Here is a tiny trained network, its code and every weight. The questions are about switching its units off for an input and a class, where a switched-off unit gives its printed mean instead of its output.

import numpy as np


def w(rows, s, z=0):
    codes = np.array(rows[::2]) - 128.0
    scale = np.full(codes.shape[1], s)
    scale[-1] = z or s
    return codes * scale


def f(y):
    return np.maximum(y, 0)


def log_softmax(a):
    a = a - a.max(-1, keepdims=True)
    return a - np.log(np.exp(a).sum(-1, keepdims=True))


def net(x, mask):
    res = np.array(x, float).reshape(1, 6) / 4 @ E
    y = f(res @ A[0][:, :-1].T + A[0][:, -1])
    res = res + np.where(mask, y, B[0][:, -1]) @ B[0][:, :-1]
    return log_softmax(res[-1] @ U[:, :-1].T + U[:, -1])


A, B = {}, {}
E = w([
[150,37,74,227,132,124,126],'x0',
[216,110,49,2,121,130,132],'x1',
[178,128,149,141,11,68,186],'x2',
[77,118,83,114,128,92,203],'x3',
[51,70,99,166,139,3,92],'x4',
[215,148,133,131,179,63,147],'x5',
],0.0088)
A[0] = w([
[146,158,138,124,204,152,164,205],'N1',
[198,57,92,182,180,127,164,179],'N2',
[200,205,184,134,113,82,110,158],'N3',
[152,192,226,86,184,172,88,254],'N4',
[177,173,126,58,83,130,131,180],'N5',
[41,103,186,72,68,139,155,201],'N6',
[130,128,32,18,157,103,157,130],'N7',
[24,109,137,128,158,147,171,122],'N8',
[147,137,111,142,222,169,46,99],'N9',
[117,220,227,143,88,126,177,189],'N10',
[90,58,33,135,99,175,83,174],'N11',
[88,107,112,151,130,1,50,177],'N12',
[42,148,221,219,72,148,128,86],'N13',
[101,135,210,223,179,113,96,240],'N14',
[82,154,186,87,52,130,166,164],'N15',
],0.008,0.004)
B[0] = w([
[141,156,107,174,163,90,107,193],'N1',
[184,86,204,230,59,87,128,216],'N2',
[99,229,78,86,99,124,186,207],'N3',
[160,153,101,107,163,134,89,254],'N4',
[187,147,166,139,122,23,146,236],'N5',
[120,137,92,209,110,6,122,217],'N6',
[210,99,210,235,158,42,85,249],'N7',
[91,165,94,105,75,72,184,196],'N8',
[118,125,186,92,195,168,25,205],'N9',
[104,133,32,108,169,90,110,220],'N10',
[109,254,126,88,167,127,191,221],'N11',
[214,126,222,167,199,53,88,250],'N12',
[129,39,94,226,84,96,63,231],'N13',
[128,86,215,195,202,116,35,248],'N14',
[155,120,72,125,151,78,89,207],'N15',
],0.0073,0.0084)
U = w([
[100,255,65,79,137,91,183,210],'0',
[39,25,53,124,93,155,92,4],'1',
[185,44,182,108,43,203,238,68],'2',
[108,144,172,63,216,234,56,86],'3',
[205,55,192,180,155,78,72,159],'4',
[20,103,142,139,105,158,166,102],'5',
],0.008,0.0032)

Each question gives the input, the list of numbers given to net, and the class t.
The units are the neurons (one row each of A and B). Each row of codes is followed by its name. A weight is (code - 128) times the scale printed after its matrix; where a second scale follows, it is the last column's (A, B and U).
mask holds one flag per neuron, in row order. A switched-off neuron (its flag False) gives its mean, the last column of its row in B, instead of its output. The means were averaged over made-up inputs and are rounded, as every weight is.
A unit's drop is (log p(t) with every unit on - log p(t) with that unit switched off) / (log p(t) with every unit on - log p(t) with every unit switched off).
The circuit of an input: a set's keep is (log p(t) with only the set's units on - log p(t) with every unit switched off) / (log p(t) with every unit on - log p(t) with every unit switched off). Starting from the 12 units with the biggest drops (on a tie, the unit counted first), units are removed one at a time, each time the one whose removal leaves the highest keep (on an exact tie, the one counted first), for as long as the keep stays at least 0.8.
units of the circuit, in order: the units of the circuit, biggest drop first
top k neurons: the k neurons with the biggest drops, biggest first
drop when u is switched off: that unit's drop, to one decimal
input [-5,0,6,2,5,2], class 0: units of the circuit, in order => [N14, N3]
input [-1,-3,8,-4,-1,3], class 0: units of the circuit, in order => [N3, N7]
input [-8,8,-7,8,-1,6], class 4: units of the circuit, in order => [N7]
input [-2,-6,-2,-3,-3,2], class 3: units of the circuit, in order => [N7, N2, N5]
input [-3,-4,-5,0,-4,-8], class 1: units of the circuit, in order => [N13, N12, N7]
input [-7,1,7,4,4,3], class 0: top 2 neurons => [N3, N14]
input [-4,0,-5,7,-1,7], class 0: top 3 neurons => [N14, N12, N13]
input [-6,1,-8,-2,5,-6], class 3: units of the circuit, in order => [N9, N2]
input [2,0,6,5,-7,8], class 0: units of the circuit, in order => [N3, N14]
input [1,2,8,7,-6,0], class 0: top 3 neurons => [N14, N12, N13]
input [-5,7,-8,-1,3,-8], class 0: top 2 neurons => [N11, N14]
input [3,-3,-2,-1,-4,-8], class 1: drop when N2 is switched off => 0.1
input [-3,2,-6,-5,3,3], class 3: drop when N13 is switched off => 0.1
input [1,1,-7,0,3,-6], class 3: drop when N9 is switched off => 0.2
input [1,5,-8,4,-1,-2], class 3: drop when N9 is switched off => 0.3
input [-1,5,-7,-5,0,3], class 3: top neuron => [N9]
